Below are the code and all the weights of a small trained network. Each question names an input and a class and asks about switching units off, where a switched-off unit gives its printed mean instead of its output.

import numpy as np


def w(rows, s, z=0):
    codes = np.array(rows[::2]) - 128.0
    scale = np.full(codes.shape[1], s)
    scale[-1] = z or s
    return codes * scale


def norm(h):
    return h / np.sqrt((h * h).mean(-1, keepdims=True) + 1e-5)


def f(y):
    return np.maximum(y, 0)


def log_softmax(a):
    a = a - a.max(-1, keepdims=True)
    return a - np.log(np.exp(a).sum(-1, keepdims=True))


def net(x, mask):
    res = np.array(x, float).reshape(1, 2) / 4 @ E
    u = 0
    for l in range(3):
        y = f(norm(res) @ A[l][:, :-1].T + A[l][:, -1])
        res = res + np.where(mask[u : u + 12], y, B[l][:, -1]) @ B[l][:, :-1]
        u += 12
    return log_softmax(norm(res)[-1] @ U[:, :-1].T + U[:, -1])


A, B = {}, {}
E = w([
[248,110,206,116],'x0',
[12,85,157,8],'x1',
],0.0017)
A[0] = w([
[149,109,149,96,106],'0.n0',
[95,169,31,210,108],'0.n1',
[49,134,130,107,102],'0.n2',
[75,142,25,151,126],'0.n3',
[129,123,129,131,119],'0.n4',
[131,120,135,140,93],'0.n5',
[124,129,133,136,108],'0.n6',
[153,181,120,253,141],'0.n7',
[135,152,108,172,68],'0.n8',
[123,151,68,173,3],'0.n9',
[86,121,95,107,65],'0.n10',
[71,110,135,111,82],'0.n11',
],0.0058,0.0034)
B[0] = w([
[130,159,142,111,158],'0.n0',
[99,89,254,89,230],'0.n1',
[156,159,76,79,194],'0.n2',
[12,131,81,199,224],'0.n3',
[136,128,127,126,128],'0.n4',
[132,137,124,125,128],'0.n5',
[126,121,129,139,128],'0.n6',
[116,63,68,110,252],'0.n7',
[110,59,111,143,151],'0.n8',
[96,59,204,139,150],'0.n9',
[182,183,124,167,156],'0.n10',
[140,182,87,92,168],'0.n11',
],0.0048,0.0039)
A[1] = w([
[140,201,239,155,53],'1.n0',
[126,112,255,144,2],'1.n1',
[104,147,84,178,153],'1.n2',
[184,133,146,45,138],'1.n3',
[185,152,154,118,167],'1.n4',
[121,119,134,119,106],'1.n5',
[119,106,97,122,111],'1.n6',
[38,154,152,134,134],'1.n7',
[131,160,207,95,88],'1.n8',
[138,86,189,89,76],'1.n9',
[161,47,138,114,101],'1.n10',
[98,141,126,119,110],'1.n11',
],0.0055,0.0029)
B[1] = w([
[62,253,251,194,153],'1.n0',
[64,213,141,229,156],'1.n1',
[97,142,110,102,188],'1.n2',
[92,111,198,123,253],'1.n3',
[64,138,134,137,211],'1.n4',
[134,125,121,130,134],'1.n5',
[139,148,128,122,157],'1.n6',
[233,150,89,112,245],'1.n7',
[95,125,91,147,183],'1.n8',
[147,164,76,153,185],'1.n9',
[137,195,130,113,222],'1.n10',
[151,149,123,117,163],'1.n11',
],0.0068,0.0026)
A[2] = w([
[86,120,254,109,114],'2.n0',
[203,62,86,15,36],'2.n1',
[48,136,122,114,70],'2.n2',
[119,125,120,114,114],'2.n3',
[17,137,134,91,57],'2.n4',
[149,164,208,79,100],'2.n5',
[217,81,84,2,95],'2.n6',
[180,132,203,45,74],'2.n7',
[167,235,171,54,136],'2.n8',
[157,50,193,231,134],'2.n9',
[111,90,203,20,4],'2.n10',
[91,221,69,176,86],'2.n11',
],0.0038,0.0028)
B[2] = w([
[176,129,29,186,232],'2.n0',
[181,154,94,195,148],'2.n1',
[193,158,130,114,176],'2.n2',
[122,138,135,136,136],'2.n3',
[251,156,115,104,207],'2.n4',
[163,88,165,142,186],'2.n5',
[167,173,136,252,183],'2.n6',
[189,95,222,132,161],'2.n7',
[78,11,166,141,252],'2.n8',
[32,147,74,95,199],'2.n9',
[248,238,150,11,154],'2.n10',
[121,188,115,42,202],'2.n11',
],0.0039,0.0023)
U = w([
[103,83,163,76,46],'0',
[9,24,63,149,168],'1',
[221,147,32,234,156],'2',
[131,123,126,119,2],'3',
[93,231,2,41,166],'4',
[215,157,203,6,149],'5',
[177,23,230,193,107],'6',
[48,231,204,176,169],'7',
],0.015,0.0087)

Each question gives the input, the list of numbers given to net, and the class t.
The units are the neurons (one row each of A and B). Each row of codes is followed by its name. A weight is (code - 128) times the scale printed after its matrix; where a second scale follows, it is the last column's (A, B and U).
mask holds one flag per neuron, layer by layer. A switched-off neuron (its flag False) gives its mean, the last column of its row in B, instead of its output. The means were averaged over made-up inputs and are rounded, as every weight is.
A unit's drop is (log p(t) with every unit on - log p(t) with that unit switched off) / (log p(t) with every unit on - log p(t) with every unit switched off).
The circuit of an input: a set's keep is (log p(t) with only the set's units on - log p(t) with every unit switched off) / (log p(t) with every unit on - log p(t) with every unit switched off). Starting from the 12 units with the biggest drops (on a tie, the unit counted first), units are removed one at a time, each time the one whose removal leaves the highest keep (on an exact tie, the one counted first), for as long as the keep stays at least 0.8.
circuit, biggest first: the units of the circuit, biggest drop first
unit that matters most: the unit with the biggest drop
k most important neurons: the k neurons with the biggest drops, biggest first
top k neurons in layer l: the k neurons of layer l with the biggest drops, biggest first
drop when u is switched off: that unit's drop, to one decimal
input [7,2], class 7: unit that matters most -> 0.n7
input [3,3], class 7: 4 most important neurons -> 0.n7; 0.n3; 0.n2; 1.n3
input [1,1], class 7: 4 most important neurons -> 0.n7; 0.n3; 0.n2; 0.n0
input [7,-4], class 6: 3 most important neurons -> 0.n3; 0.n1; 1.n10
input [6,-4], class 6: 3 most important neurons -> 0.n3; 1.n10; 1.n8
input [8,-6], class 6: 4 most important neurons -> 0.n3; 1.n8; 1.n9; 2.n0
input [4,-3], class 6: 2 most important neurons -> 0.n3; 1.n10
input [3,4], class 5: top 2 neurons in layer 0 -> 0.n1; 0.n3
input [-1,8], class 5: 2 most important neurons -> 0.n3; 0.n7
input [-1,-6], class 1: 2 most important neurons -> 1.n7; 0.n7
input [5,-4], class 6: top 2 neurons in layer 0 -> 0.n3; 0.n10
input [7,-2], class 6: 2 most important neurons -> 0.n3; 0.n1
input [-1,6], class 5: 4 most important neurons -> 0.n3; 0.n7; 0.n2; 1.n9
input [-1,-3], class 1: circuit, biggest first -> 0.n7
input [4,-1], class 6: top 4 neurons in layer 0 -> 0.n3; 0.n1; 0.n2; 0.n11
input [8,3], class 7: drop when 0.n7 is switched off -> 0.4
input [8,4], class 7: drop when 0.n7 is switched off -> 0.6
input [-3,-2], class 1: drop when 1.n8 is switched off -> 0.0
input [-1,7], class 5: drop when 0.n7 is switched off -> 0.6
input [-2,-1], class 1: most important neuron -> 0.n3
